Below is a small trained network, with its code and all its weights. Each question gives an input and a target symbol and asks what happens when units are switched off, that is, made to give their printed mean instead of their output.

import numpy as np


def w(rows, s, z=0):
    codes = np.array(rows[::2]) - 128.0
    scale = np.full(codes.shape[1], s)
    scale[-1] = z or s
    return codes * scale


def f(y):
    return np.maximum(y, 0)


def softmax(a):
    e = np.exp(a - a.max(-1, keepdims=True))
    return e / e.sum(-1, keepdims=True)


def log_softmax(a):
    a = a - a.max(-1, keepdims=True)
    return a - np.log(np.exp(a).sum(-1, keepdims=True))


def net(x, mask):
    ids = ['αβγζηθλμξπστφω'.index(c) for c in x.split()]
    T = len(ids)
    res = E[ids] + P[:T]
    u = 0
    for l in range(3):
        q, k, v = (res @ M[l].T for M in (Q, K, V))
        z = softmax(np.where(np.tri(T) > 0, q @ k.T / 4**0.5, -1e9)) @ v
        res = res + np.where(mask[u], z, O[l][:, -1]) @ O[l][:, :-1]
        u += 1
        y = f(res @ A[l][:, :-1].T + A[l][:, -1])
        res = res + np.where(mask[u : u + 8], y, B[l][:, -1]) @ B[l][:, :-1]
        u += 8
    return log_softmax(res[-1] @ U[:, :-1].T + U[:, -1])


Q, K, V, O, A, B = {}, {}, {}, {}, {}, {}
E = w([
[148,222,135,109,178,145,216,99],'α',
[68,52,171,162,194,88,119,102],'β',
[144,97,140,35,125,95,119,104],'γ',
[86,88,137,145,114,51,207,98],'ζ',
[152,208,122,51,170,130,163,189],'η',
[75,196,148,136,85,187,114,137],'θ',
[174,230,159,118,221,73,146,184],'λ',
[118,124,125,29,89,142,178,110],'μ',
[106,69,127,70,193,192,107,161],'ξ',
[53,136,124,139,163,110,234,181],'π',
[174,87,163,93,113,78,147,76],'σ',
[57,93,181,166,165,4,146,162],'τ',
[91,153,48,182,124,114,64,184],'φ',
[159,130,200,142,201,33,107,92],'ω',
],0.019)
P = w([
[143,135,168,147,100,90,254,234],'0',
[139,137,148,135,124,104,230,207],'1',
[129,140,144,125,132,114,201,179],'2',
[117,133,136,113,138,121,184,161],'3',
[105,135,126,102,141,121,168,146],'4',
[94,137,125,92,143,122,152,131],'5',
[85,135,122,82,143,127,139,118],'6',
[78,140,122,73,148,127,125,107],'7',
[72,142,122,65,144,128,115,96],'8',
[64,140,118,62,143,131,107,83],'9',
[60,142,117,54,145,134,94,75],'10',
[57,134,109,46,144,134,87,70],'11',
[53,130,107,38,145,133,83,65],'12',
],0.0091)
Q[0] = w([
[188,121,83,208,62,140,67,104],'L0H1',
[2,151,197,119,110,118,123,187],'L0H1',
[76,176,117,66,206,93,149,138],'L0H1',
[108,115,143,123,136,102,136,120],'L0H1',
],0.0079)
K[0] = w([
[252,59,119,185,69,158,169,226],'L0H1',
[131,152,3,176,122,117,92,115],'L0H1',
[25,156,99,63,163,133,75,137],'L0H1',
[138,154,108,84,123,129,140,112],'L0H1',
],0.0072)
V[0] = w([
[154,77,124,118,189,189,101,179],'L0H1',
[101,156,164,149,122,138,162,132],'L0H1',
[167,78,110,89,191,60,224,119],'L0H1',
[140,126,254,69,126,136,169,93],'L0H1',
],0.0056)
O[0] = w([
[177,192,89,195,149,130,97,75,118],'L0H1',
[55,71,144,133,107,90,163,145,250],'L0H1',
[189,114,167,213,59,183,99,173,122],'L0H1',
[78,193,255,151,116,96,58,155,211],'L0H1',
],0.0077,0.0023)
A[0] = w([
[48,160,140,146,100,70,60,187,38],'L0N1',
[254,68,136,126,26,26,200,41,215],'L0N2',
[232,114,60,134,121,147,102,101,92],'L0N3',
[149,145,157,109,138,50,159,185,55],'L0N4',
[182,170,73,161,41,170,122,173,111],'L0N5',
[154,19,155,8,173,121,217,100,5],'L0N6',
[193,54,46,152,199,207,77,30,88],'L0N7',
[138,159,135,188,154,200,25,140,19],'L0N8',
],0.0068,0.0021)
B[0] = w([
[82,65,60,162,112,158,102,150,223],'L0N1',
[29,52,181,2,77,60,122,164,180],'L0N2',
[71,79,181,105,119,80,55,117,133],'L0N3',
[131,126,139,78,171,115,166,116,205],'L0N4',
[5,136,81,150,109,184,127,125,147],'L0N5',
[95,131,143,168,198,220,104,88,254],'L0N6',
[109,176,220,44,1,50,36,93,156],'L0N7',
[102,127,107,156,75,108,174,187,149],'L0N8',
],0.0076,0.0049)
Q[1] = w([
[37,87,75,194,111,164,142,188],'L1H1',
[155,83,164,228,221,70,114,106],'L1H1',
[114,134,141,123,24,58,255,23],'L1H1',
[171,125,63,81,148,142,230,125],'L1H1',
],0.0097)
K[1] = w([
[50,25,38,208,168,151,191,132],'L1H1',
[232,83,223,187,185,30,147,144],'L1H1',
[2,195,222,149,46,90,190,36],'L1H1',
[139,249,135,137,83,154,212,198],'L1H1',
],0.0077)
V[1] = w([
[109,81,134,101,128,118,2,119],'L1H1',
[142,100,53,127,61,160,78,107],'L1H1',
[124,129,170,49,141,98,107,70],'L1H1',
[129,59,117,144,190,93,156,194],'L1H1',
],0.0058)
O[1] = w([
[159,218,74,155,171,137,215,146,122],'L1H1',
[205,187,168,81,144,82,211,159,1],'L1H1',
[118,134,84,255,173,117,97,150,137],'L1H1',
[196,217,196,159,125,220,59,85,213],'L1H1',
],0.0048,0.0035)
A[1] = w([
[183,216,171,181,80,185,232,73,15],'L1N1',
[187,100,182,63,182,113,155,146,142],'L1N2',
[88,156,151,109,176,119,144,135,87],'L1N3',
[122,76,159,151,208,19,193,134,218],'L1N4',
[126,172,92,194,186,96,221,231,73],'L1N5',
[115,120,145,115,74,176,45,85,4],'L1N6',
[156,152,188,22,60,74,88,32,165],'L1N7',
[87,93,90,255,120,154,82,168,70],'L1N8',
],0.0097,0.0032)
B[1] = w([
[184,104,124,91,63,113,249,92,141],'L1N1',
[141,116,136,77,187,115,154,110,181],'L1N2',
[169,147,129,105,116,154,117,111,254],'L1N3',
[161,111,141,99,81,168,72,70,220],'L1N4',
[213,51,81,100,111,139,166,112,163],'L1N5',
[148,126,109,105,91,133,153,129,179],'L1N6',
[111,70,92,188,191,121,168,123,207],'L1N7',
[195,138,113,134,130,167,151,118,195],'L1N8',
],0.014,0.0069)
Q[2] = w([
[125,104,107,181,172,50,170,162],'L2H1',
[168,56,137,105,178,57,145,107],'L2H1',
[168,153,125,252,69,94,136,145],'L2H1',
[128,153,136,145,96,120,73,187],'L2H1',
],0.016)
K[2] = w([
[145,123,207,147,126,96,159,199],'L2H1',
[170,84,175,194,85,68,135,188],'L2H1',
[138,79,246,84,144,240,157,151],'L2H1',
[128,113,198,90,121,154,198,38],'L2H1',
],0.012)
V[2] = w([
[88,103,134,201,220,161,254,108],'L2H1',
[152,88,46,249,102,108,143,59],'L2H1',
[164,178,125,99,118,66,236,64],'L2H1',
[56,244,120,143,98,174,93,85],'L2H1',
],0.0072)
O[2] = w([
[57,13,102,160,223,127,240,75,11],'L2H1',
[81,168,193,215,22,168,180,43,7],'L2H1',
[151,162,149,26,110,72,219,38,15],'L2H1',
[162,53,231,152,99,136,164,254,136],'L2H1',
],0.0066,0.0013)
A[2] = w([
[131,75,170,141,106,28,57,108,2],'L2N1',
[138,177,66,238,197,161,88,202,144],'L2N2',
[95,95,135,182,143,122,107,75,43],'L2N3',
[81,146,196,120,166,178,81,87,191],'L2N4',
[188,198,57,254,82,57,156,208,119],'L2N5',
[122,131,100,79,191,131,224,190,88],'L2N6',
[101,165,60,121,54,70,220,230,131],'L2N7',
[15,227,120,149,108,137,126,142,137],'L2N8',
],0.01,0.0099)
B[2] = w([
[126,172,143,34,98,39,190,206,140],'L2N1',
[176,147,73,149,93,59,210,115,158],'L2N2',
[151,141,146,38,154,164,155,164,146],'L2N3',
[138,135,127,184,124,86,161,150,247],'L2N4',
[60,133,193,86,100,129,85,22,139],'L2N5',
[56,219,114,142,86,119,93,103,193],'L2N6',
[154,123,245,113,168,145,157,164,173],'L2N7',
[189,42,137,143,163,88,74,138,174],'L2N8',
],0.012,0.015)
U = w([
[141,172,190,92,110,154,227,33,138],'α',
[164,95,197,227,166,83,216,54,94],'β',
[89,35,129,189,212,51,55,64,225],'γ',
[101,71,124,112,21,74,145,125,109],'ζ',
[122,169,113,47,131,149,94,127,73],'η',
[101,134,238,158,192,147,150,163,169],'θ',
[218,108,108,64,194,151,92,121,77],'λ',
[16,108,126,173,72,118,119,105,169],'μ',
[141,151,67,162,159,74,219,191,168],'ξ',
[129,25,28,74,82,254,159,171,233],'π',
[149,75,120,76,162,89,196,154,23],'σ',
[120,95,138,142,57,130,52,77,128],'τ',
[136,112,196,117,161,116,116,87,47],'φ',
[163,151,180,136,121,38,118,114,2],'ω',
],0.0076,0.0059)

Each question gives the input, a string of symbols that net reads in full, and the target symbol t.
The units are the heads (4 rows each of Q, K, V and O) and the neurons (one row each of A and B). Each row of codes is followed by its name. A weight is (code - 128) times the scale printed after its matrix; where a second scale follows, it is the last column's (O, A, B and U).
mask holds one flag per unit, layer by layer, with each layer's heads first. A switched-off unit (its flag False) gives its mean, the last column of its rows in O or B, instead of its output. The means were averaged over made-up inputs and are rounded, as every weight is.
A unit's drop is (log p(t) with every unit on - log p(t) with that unit switched off) / (log p(t) with every unit on - log p(t) with every unit switched off).
The circuit of an input: a set's keep is (log p(t) with only the set's units on - log p(t) with every unit switched off) / (log p(t) with every unit on - log p(t) with every unit switched off). Starting from the 12 units with the biggest drops (on a tie, the unit counted first), units are removed one at a time, each time the one whose removal leaves the highest keep (on an exact tie, the one counted first), for as long as the keep stays at least 0.8.
circuit, biggest first: the units of the circuit, biggest drop first
most important unit: the unit with the biggest drop
top k neurons: the k neurons with the biggest drops, biggest first
drop of u: that unit's drop, to one decimal
input θ π γ η, target η: most important unit : L2N6
input γ φ π ξ θ θ θ γ ξ σ ω η, target α: circuit, biggest first : L2H1, L1N5
input μ ξ π π θ μ ζ π θ φ θ γ, target α: circuit, biggest first : L2H1, L1N5, L1H1, L0N1
input β θ ζ ω, target ω: top 4 neurons : L1N4, L2N1, L1N7, L2N4
input β η θ φ θ ξ σ, target α: circuit, biggest first : L2H1, L2N3, L1N5, L1N8
input θ ξ ξ θ ζ, target ζ: top 2 neurons : L1N4, L2N1
input μ θ μ θ θ ξ θ π β θ μ θ ξ, target θ: circuit, biggest first : L2H1, L2N4, L0N6
input α θ σ θ β θ θ θ θ φ ξ, target α: circuit, biggest first : L0N1, L1H1, L2H1, L1N5
input μ π λ γ θ ζ θ ζ ξ ξ β, target β: circuit, biggest first : L1H1, L1N8, L0N2, L2N2
input π ξ ξ π β ξ σ η, target η: top 2 neurons : L1N4, L0N2
input π θ ξ θ λ π ξ β φ π, target γ: top 2 neurons : L2N8, L1N5
input λ θ μ ξ μ θ, target μ: top 3 neurons : L0N6, L1N2, L2N6
input ξ σ φ θ ξ, target β: circuit, biggest first : L2H1, L2N4, L1N8
input ξ τ ω θ μ θ, target μ: top 3 neurons : L1N2, L0N6, L2N6
input λ γ θ π, target π: circuit, biggest first : L1N5
input ξ θ φ μ ξ β, target α: top 3 neurons : L1N4, L2N3, L1N5
input λ ω φ θ ξ τ φ, target θ: top 4 neurons : L0N5, L2N7, L0N7, L1N4
input λ π π α φ θ τ, target α: top 3 neurons : L1N4, L2N3, L1N5
input γ τ θ η θ, target η: top 2 neurons : L1N2, L0N4
input θ μ θ ξ θ γ μ θ θ β, target β: most important unit : L2N4
input ω τ ω μ, target μ: top 2 neurons : L2N6, L1N4
input π ξ μ ζ θ μ ξ ξ θ φ θ, target γ: top 2 neurons : L2N8, L1N5
input ξ ω η ξ β β γ θ ξ φ, target α: top 2 neurons : L2N5, L2N7
input γ λ π θ θ γ γ μ θ μ π θ θ, target θ: drop of L2H1 : 1.0
input τ θ θ π η φ ξ, target α: drop of L0N1 : 0.4
input π ξ η ξ τ θ φ θ θ θ π, target β: drop of L1N2 : -0.1
